Below are the code and all the weights of a small trained network. Each question names an input and a class and asks about switching units off, where a switched-off unit gives its printed mean instead of its output.

import numpy as np


def w(rows, s, z=0):
    codes = np.array(rows[::2]) - 128.0
    scale = np.full(codes.shape[1], s)
    scale[-1] = z or s
    return codes * scale


def f(y):
    return np.maximum(y, 0)


def log_softmax(a):
    a = a - a.max(-1, keepdims=True)
    return a - np.log(np.exp(a).sum(-1, keepdims=True))


def net(x, mask):
    res = np.array(x, float).reshape(1, 7) / 4 @ E
    y = f(res @ A[0][:, :-1].T + A[0][:, -1])
    res = res + np.where(mask, y, B[0][:, -1]) @ B[0][:, :-1]
    return log_softmax(res[-1] @ U[:, :-1].T + U[:, -1])


A, B = {}, {}
E = w([
[113,164,211,122,46],'x0',
[2,166,84,140,134],'x1',
[129,129,128,129,128],'x2',
[128,127,127,130,127],'x3',
[129,131,128,128,128],'x4',
[126,125,128,128,128],'x5',
[109,121,182,224,181],'x6',
],0.017)
A[0] = w([
[156,77,170,42,74,126],'n1',
[126,92,35,99,52,168],'n2',
[50,160,95,122,109,135],'n3',
[233,40,170,156,176,68],'n4',
[106,152,11,15,111,28],'n5',
[178,147,65,121,163,74],'n6',
[52,159,120,189,213,84],'n7',
[55,190,81,138,88,76],'n8',
[163,165,171,89,36,122],'n9',
[150,133,205,77,57,117],'n10',
[219,103,133,176,161,58],'n11',
[140,104,215,247,129,16],'n12',
[202,114,147,71,21,132],'n13',
[53,100,102,193,231,130],'n14',
[53,182,104,112,98,44],'n15',
[68,189,89,133,82,45],'n16',
[160,27,47,86,186,96],'n17',
[192,98,102,133,178,154],'n18',
[75,95,73,165,200,87],'n19',
[69,190,235,158,54,7],'n20',
[119,121,62,57,97,115],'n21',
[108,65,109,137,90,109],'n22',
[43,136,113,98,114,102],'n23',
[172,178,103,75,210,78],'n24',
[154,130,142,79,62,118],'n25',
[123,135,107,157,143,82],'n26',
[150,95,222,177,181,107],'n27',
[84,175,253,145,50,95],'n28',
[178,72,140,159,163,45],'n29',
[145,178,27,50,87,112],'n30',
[174,85,54,92,202,78],'n31',
[102,158,118,121,114,79],'n32',
[95,132,116,109,123,130],'n33',
],0.011,0.017)
B[0] = w([
[134,172,110,120,66,210],'n1',
[162,112,192,113,128,230],'n2',
[143,100,149,156,184,218],'n3',
[121,69,110,169,178,218],'n4',
[94,48,78,192,201,211],'n5',
[145,158,153,97,121,160],'n6',
[93,167,60,149,113,215],'n7',
[194,125,186,107,148,195],'n8',
[89,171,126,128,86,219],'n9',
[98,175,111,100,86,216],'n10',
[112,79,102,143,159,176],'n11',
[210,152,237,40,83,188],'n12',
[105,196,121,86,91,243],'n13',
[81,135,50,171,112,251],'n14',
[206,174,211,49,85,173],'n15',
[153,138,170,108,113,168],'n16',
[160,139,199,94,133,217],'n17',
[164,79,165,116,163,209],'n18',
[71,162,65,147,104,202],'n19',
[112,5,66,218,243,196],'n20',
[144,74,135,141,157,201],'n21',
[126,144,127,138,143,131],'n22',
[153,97,162,120,139,193],'n23',
[125,142,154,104,113,158],'n24',
[91,173,112,91,98,190],'n25',
[100,126,110,127,113,136],'n26',
[142,99,168,115,155,206],'n27',
[194,72,165,109,158,241],'n28',
[89,102,92,180,162,155],'n29',
[146,92,140,144,179,225],'n30',
[175,138,198,79,107,200],'n31',
[116,124,143,105,117,140],'n32',
[131,123,127,115,146,163],'n33',
],0.013,0.015)
U = w([
[196,145,250,65,122,159],'0',
[153,81,118,160,236,197],'1',
[99,221,57,114,48,5],'2',
],0.013,0.0028)

Each question gives the input, the list of numbers given to net, and the class t.
The units are the neurons (one row each of A and B). Each row of codes is followed by its name. A weight is (code - 128) times the scale printed after its matrix; where a second scale follows, it is the last column's (A, B and U).
mask holds one flag per neuron, in row order. A switched-off neuron (its flag False) gives its mean, the last column of its row in B, instead of its output. The means were averaged over made-up inputs and are rounded, as every weight is.
A unit's drop is (log p(t) with every unit on - log p(t) with that unit switched off) / (log p(t) with every unit on - log p(t) with every unit switched off).
The circuit of an input: a set's keep is (log p(t) with only the set's units on - log p(t) with every unit switched off) / (log p(t) with every unit on - log p(t) with every unit switched off). Starting from the 12 units with the biggest drops (on a tie, the unit counted first), units are removed one at a time, each time the one whose removal leaves the highest keep (on an exact tie, the one counted first), for as long as the keep stays at least 0.8.
circuit, biggest first: the units of the circuit, biggest drop first
k most important neurons: the k neurons with the biggest drops, biggest first
drop when u is switched off: that unit's drop, to one decimal
input [4,6,-6,5,-6,-7,2], class 1: circuit, biggest first -> (n20)
input [-5,-3,-5,-8,-8,-6,0], class 0: 4 most important neurons -> (n20 n31 n5 n17)
input [-6,-6,-5,-2,-4,2,-1], class 0: 2 most important neurons -> (n31 n17)
input [0,2,-4,-8,1,3,-7], class 1: 2 most important neurons -> (n5 n12)
input [-3,-8,6,-7,6,-4,2], class 1: 3 most important neurons -> (n4 n11 n29)
input [-8,-5,-8,2,0,7,-4], class 0: 2 most important neurons -> (n31 n17)
input [-6,0,-1,6,-7,-6,-3], class 0: 3 most important neurons -> (n31 n17 n20)
input [1,7,-1,-1,3,-7,-1], class 0: 3 most important neurons -> (n15 n20 n8)
input [0,-8,4,8,3,-7,6], class 1: 3 most important neurons -> (n4 n11 n29)
input [-3,-6,5,-5,3,-6,1], class 1: 3 most important neurons -> (n4 n12 n11)
input [7,6,4,8,-3,-6,2], class 1: drop when n20 is switched off -> 4.2
input [3,1,-1,2,-6,-3,2], class 1: drop when n12 is switched off -> 0.4
input [-1,1,0,4,6,4,1], class 2: drop when n20 is switched off -> 0.4
input [-1,2,-6,-8,6,7,1], class 2: drop when n20 is switched off -> 0.3
input [4,3,-2,-6,4,2,7], class 1: most important neuron -> (n20)
